Below are the code and all the weights of a small trained network. Each question names an input and a class and asks about switching units off, where a switched-off unit gives its printed mean instead of its output.

import numpy as np


def w(rows, s, z=0):
    codes = np.array(rows[::2]) - 128.0
    scale = np.full(codes.shape[1], s)
    scale[-1] = z or s
    return codes * scale


def f(y):
    return y / 2 * (1 + np.tanh(0.7978845608 * (y + 0.044715 * y**3)))


def log_softmax(a):
    a = a - a.max(-1, keepdims=True)
    return a - np.log(np.exp(a).sum(-1, keepdims=True))


def net(x, mask):
    res = np.array(x, float).reshape(1, 5) / 4 @ E
    y = f(res @ A[0][:, :-1].T + A[0][:, -1])
    res = res + np.where(mask, y, B[0][:, -1]) @ B[0][:, :-1]
    return log_softmax(res[-1] @ U[:, :-1].T + U[:, -1])


A, B = {}, {}
E = w([
[66,72,221,190],'x0',
[129,151,98,106],'x1',
[255,58,87,43],'x2',
[157,121,79,131],'x3',
[134,158,82,159],'x4',
],0.0094)
A[0] = w([
[130,157,163,98,26],'N0',
[191,162,76,141,178],'N1',
[141,137,182,142,24],'N2',
[127,134,138,136,19],'N3',
[142,112,116,161,36],'N4',
[96,174,144,190,73],'N5',
[77,131,244,88,204],'N6',
[155,139,122,117,2],'N7',
[91,223,144,188,233],'N8',
[191,162,129,58,51],'N9',
[167,194,97,7,163],'N10',
],0.013,0.0071)
B[0] = w([
[201,66,37,177,117],'N0',
[146,84,205,246,209],'N1',
[49,109,17,19,127],'N2',
[135,51,15,120,115],'N3',
[189,120,2,85,116],'N4',
[116,194,184,17,180],'N5',
[238,127,166,170,229],'N6',
[61,148,57,25,124],'N7',
[175,191,212,177,249],'N8',
[123,28,107,129,182],'N9',
[183,3,195,236,248],'N10',
],0.009,0.012)
U = w([
[46,158,46,82,2],'0',
[84,175,82,15,2],'1',
[213,65,166,141,244],'2',
[167,129,172,123,134],'3',
[39,159,17,63,2],'4',
[67,152,53,10,2],'5',
[47,254,186,177,245],'6',
],0.0096,0.0077)

Each question gives the input, the list of numbers given to net, and the class t.
The units are the neurons (one row each of A and B). Each row of codes is followed by its name. A weight is (code - 128) times the scale printed after its matrix; where a second scale follows, it is the last column's (A, B and U).
mask holds one flag per neuron, in row order. A switched-off neuron (its flag False) gives its mean, the last column of its row in B, instead of its output. The means were averaged over made-up inputs and are rounded, as every weight is.
A unit's drop is (log p(t) with every unit on - log p(t) with that unit switched off) / (log p(t) with every unit on - log p(t) with every unit switched off).
The circuit of an input: a set's keep is (log p(t) with only the set's units on - log p(t) with every unit switched off) / (log p(t) with every unit on - log p(t) with every unit switched off). Starting from all 11 units, units are removed one at a time, each time the one whose removal leaves the highest keep (on an exact tie, the one counted first), for as long as the keep stays at least 0.8.
units of the circuit, in order: the units of the circuit, biggest drop first
k most important neurons: the k neurons with the biggest drops, biggest first
drop of u: that unit's drop, to one decimal
input [1,-4,-2,-6,6], class 6: units of the circuit, in order => N10
input [-5,-5,-1,-5,5], class 6: units of the circuit, in order => N6, N9
input [8,0,0,0,1], class 3: 2 most important neurons => N10, N6
input [8,-7,0,-8,3], class 3: 4 most important neurons => N6, N10, N5, N1
input [2,-5,-1,7,-5], class 6: 3 most important neurons => N10, N9, N1
input [8,-5,1,-3,4], class 3: 2 most important neurons => N10, N1
input [0,-7,-5,7,-6], class 6: 2 most important neurons => N10, N9
input [3,-7,-3,8,2], class 6: drop of N10 => 0.2
input [1,-3,-2,8,-2], class 6: drop of N10 => 0.5
input [8,-5,-1,6,6], class 6: drop of N10 => 0.4
